Here is a tiny trained network, its code and every weight. The questions are about switching its units off for an input and a class, where a switched-off unit gives its printed mean instead of its output.

import numpy as np


def w(rows, s, z=0):
    codes = np.array(rows[::2]) - 128.0
    scale = np.full(codes.shape[1], s)
    scale[-1] = z or s
    return codes * scale


def f(y):
    return np.maximum(y, 0)


def log_softmax(a):
    a = a - a.max(-1, keepdims=True)
    return a - np.log(np.exp(a).sum(-1, keepdims=True))


def net(x, mask):
    res = np.array(x, float).reshape(1, 7) / 4 @ E
    y = f(res @ A[0][:, :-1].T + A[0][:, -1])
    res = res + np.where(mask, y, B[0][:, -1]) @ B[0][:, :-1]
    return log_softmax(res[-1] @ U[:, :-1].T + U[:, -1])


A, B = {}, {}
E = w([
[166,35,225,105,78,67,97,71,120],'x0',
[9,107,148,63,164,98,60,167,143],'x1',
[104,178,177,46,96,194,182,34,168],'x2',
[127,134,134,137,134,117,132,122,134],'x3',
[148,122,14,87,52,80,107,145,241],'x4',
[131,54,57,85,221,81,206,72,112],'x5',
[120,117,171,94,85,102,254,245,123],'x6',
],0.0078)
A[0] = w([
[29,72,101,77,168,100,124,123,122,145],'neuron 0',
[255,141,105,196,96,157,199,94,75,128],'neuron 1',
[123,123,187,174,174,157,143,105,31,107],'neuron 2',
[131,137,151,152,191,179,147,134,57,64],'neuron 3',
[120,34,96,100,201,113,192,81,140,129],'neuron 4',
[211,112,122,164,94,144,169,103,111,128],'neuron 5',
[136,197,62,127,164,186,145,162,117,111],'neuron 6',
[18,115,157,60,108,76,70,148,126,237],'neuron 7',
[95,200,86,113,151,194,174,118,164,77],'neuron 8',
[147,92,81,117,91,110,112,150,207,85],'neuron 9',
[165,93,172,108,104,67,109,107,131,136],'neuron 10',
[113,128,96,165,174,123,76,57,137,149],'neuron 11',
[115,64,61,71,190,102,148,88,113,118],'neuron 12',
[98,136,94,134,148,133,50,64,130,126],'neuron 13',
[117,134,109,118,172,204,17,38,135,148],'neuron 14',
[103,127,168,83,88,180,163,69,174,126],'neuron 15',
[35,176,102,115,171,129,123,157,148,143],'neuron 16',
[87,202,55,142,155,169,167,145,102,127],'neuron 17',
[152,69,80,143,177,75,161,119,104,105],'neuron 18',
[74,96,163,95,77,68,210,223,106,179],'neuron 19',
[127,196,80,137,155,152,138,140,118,149],'neuron 20',
[64,66,194,61,118,71,69,112,144,150],'neuron 21',
[111,185,186,200,48,142,19,210,181,219],'neuron 22',
[127,141,69,85,127,50,118,114,244,73],'neuron 23',
[122,184,147,24,108,205,181,44,145,72],'neuron 24',
[120,108,61,87,178,84,173,104,97,113],'neuron 25',
[164,138,80,100,113,108,124,123,183,133],'neuron 26',
[156,69,80,124,166,91,144,177,98,69],'neuron 27',
[233,85,169,102,74,99,119,92,104,140],'neuron 28',
[143,76,200,101,94,91,125,67,129,112],'neuron 29',
[179,92,99,220,145,99,77,178,79,96],'neuron 30',
[83,143,210,158,193,105,130,114,81,106],'neuron 31',
[145,102,91,127,99,70,105,135,229,3],'neuron 32',
[125,92,94,152,118,83,86,194,60,173],'neuron 33',
[180,90,72,214,165,65,85,249,73,89],'neuron 34',
[116,122,164,76,87,157,239,175,143,190],'neuron 35',
[136,141,70,116,90,100,138,124,210,29],'neuron 36',
[28,98,166,105,172,130,82,169,113,127],'neuron 37',
[152,131,93,125,128,152,60,28,114,117],'neuron 38',
[125,153,105,131,58,83,102,147,196,99],'neuron 39',
[168,132,84,107,176,77,196,75,125,132],'neuron 40',
],0.0073,0.0015)
B[0] = w([
[85,190,85,152,81,143,151,80,72,210],'neuron 0',
[97,255,26,66,91,132,99,26,104,233],'neuron 1',
[161,109,133,43,170,197,166,158,113,214],'neuron 2',
[146,123,149,55,204,176,98,163,98,193],'neuron 3',
[89,120,168,196,48,151,102,168,96,231],'neuron 4',
[106,215,45,97,109,83,131,94,103,194],'neuron 5',
[154,89,155,154,146,60,53,153,71,196],'neuron 6',
[143,200,53,130,87,109,151,94,128,230],'neuron 7',
[143,88,127,132,165,68,53,145,119,195],'neuron 8',
[149,117,152,41,173,200,132,148,86,196],'neuron 9',
[188,104,94,126,151,77,55,173,107,196],'neuron 10',
[157,104,117,171,107,130,187,147,151,198],'neuron 11',
[64,124,158,138,63,153,143,154,111,219],'neuron 12',
[190,122,108,190,138,177,197,130,180,196],'neuron 13',
[184,110,126,197,129,118,218,144,158,234],'neuron 14',
[61,103,174,131,160,72,90,88,167,208],'neuron 15',
[163,171,70,140,134,38,100,132,116,190],'neuron 16',
[161,86,120,165,118,46,62,183,75,202],'neuron 17',
[92,124,155,157,69,169,100,119,129,203],'neuron 18',
[202,119,90,188,138,146,210,124,184,255],'neuron 19',
[139,113,121,161,145,71,75,150,96,181],'neuron 20',
[153,165,50,133,116,81,80,132,101,228],'neuron 21',
[73,147,200,197,65,163,141,102,69,254],'neuron 22',
[154,130,156,71,175,202,149,149,87,218],'neuron 23',
[42,48,201,99,163,75,71,24,227,235],'neuron 24',
[90,110,171,158,58,152,124,181,90,205],'neuron 25',
[141,132,142,72,155,191,121,134,82,185],'neuron 26',
[104,98,147,128,113,134,154,107,145,191],'neuron 27',
[137,155,107,132,131,55,79,195,74,216],'neuron 28',
[178,104,115,148,165,52,64,209,83,215],'neuron 29',
[79,93,166,117,152,138,128,44,211,210],'neuron 30',
[175,130,145,37,177,207,124,117,77,202],'neuron 31',
[149,125,146,92,184,193,126,166,100,199],'neuron 32',
[93,116,129,89,138,104,128,65,221,200],'neuron 33',
[76,69,142,70,149,88,97,63,227,245],'neuron 34',
[172,87,105,192,159,91,224,105,163,236],'neuron 35',
[144,98,158,79,181,185,100,144,112,192],'neuron 36',
[127,180,51,80,125,156,164,79,109,208],'neuron 37',
[187,118,121,185,154,119,201,134,169,212],'neuron 38',
[138,136,179,105,153,204,153,146,87,196],'neuron 39',
[81,153,164,145,67,147,119,128,86,209],'neuron 40',
],0.0058,0.0084)
U = w([
[156,102,171,42,212,248,128,157,81,9],'0',
[46,60,180,116,163,83,94,53,245,130],'1',
[112,232,10,119,94,111,128,75,92,222],'2',
[172,83,116,182,160,15,31,214,71,67],'3',
[194,80,117,238,143,146,254,142,187,116],'4',
[42,124,228,219,24,196,123,140,72,166],'5',
],0.0097,0.0013)

Each question gives the input, the list of numbers given to net, and the class t.
The units are the neurons (one row each of A and B). Each row of codes is followed by its name. A weight is (code - 128) times the scale printed after its matrix; where a second scale follows, it is the last column's (A, B and U).
mask holds one flag per neuron, in row order. A switched-off neuron (its flag False) gives its mean, the last column of its row in B, instead of its output. The means were averaged over made-up inputs and are rounded, as every weight is.
A unit's drop is (log p(t) with every unit on - log p(t) with that unit switched off) / (log p(t) with every unit on - log p(t) with every unit switched off).
The circuit of an input: a set's keep is (log p(t) with only the set's units on - log p(t) with every unit switched off) / (log p(t) with every unit on - log p(t) with every unit switched off). Starting from the 12 units with the biggest drops (on a tie, the unit counted first), units are removed one at a time, each time the one whose removal leaves the highest keep (on an exact tie, the one counted first), for as long as the keep stays at least 0.8.
circuit, biggest first: the units of the circuit, biggest drop first
most important unit: the unit with the biggest drop
top k neurons: the k neurons with the biggest drops, biggest first
drop when u is switched off: that unit's drop, to one decimal
input [-8,0,0,7,-2,8,8], class 3: most important unit -> neuron 17
input [7,-6,-1,8,-5,3,3], class 3: top 3 neurons -> (neuron 29; neuron 28; neuron 10)
input [-4,-7,-5,-3,0,-7,-2], class 2: top 2 neurons -> (neuron 1; neuron 5)
input [3,-1,-8,1,-5,-7,-3], class 1: circuit, biggest first -> (neuron 34; neuron 30)
input [4,3,-4,4,7,7,-6], class 0: circuit, biggest first -> (neuron 23; neuron 32)
input [-5,4,-8,-4,-7,-8,4], class 1: top 3 neurons -> (neuron 34; neuron 33; neuron 30)
input [4,6,5,8,-6,-1,-6], class 0: top 2 neurons -> (neuron 31; neuron 2)
input [-6,-8,-7,4,-3,-6,2], class 2: top 2 neurons -> (neuron 1; neuron 24)
input [1,6,-6,-5,-5,0,5], class 1: top 3 neurons -> (neuron 34; neuron 33; neuron 1)
input [-5,7,8,-2,5,-2,1], class 1: top 2 neurons -> (neuron 24; neuron 15)
input [7,-7,-6,8,-2,6,-3], class 2: top 2 neurons -> (neuron 1; neuron 5)
input [8,-6,6,3,1,-2,-5], class 3: top 2 neurons -> (neuron 29; neuron 28)
input [-8,-6,-2,1,-7,4,8], class 3: circuit, biggest first -> (neuron 17; neuron 6)
input [-2,-1,4,-5,-2,-8,8], class 4: top 2 neurons -> (neuron 35; neuron 19)
input [2,5,6,6,-6,6,-8], class 4: most important unit -> neuron 14
input [3,6,-2,0,3,-6,5], class 2: circuit, biggest first -> (neuron 7; neuron 37)
input [5,-3,3,-4,-5,-3,3], class 0: drop when neuron 2 is switched off -> 0.6
input [0,7,-5,8,2,0,-2], class 2: drop when neuron 37 is switched off -> 0.1
input [-1,0,-5,-7,-8,3,0], class 0: drop when neuron 11 is switched off -> 0.0
input [5,2,2,6,2,-6,7], class 4: most important unit -> neuron 19
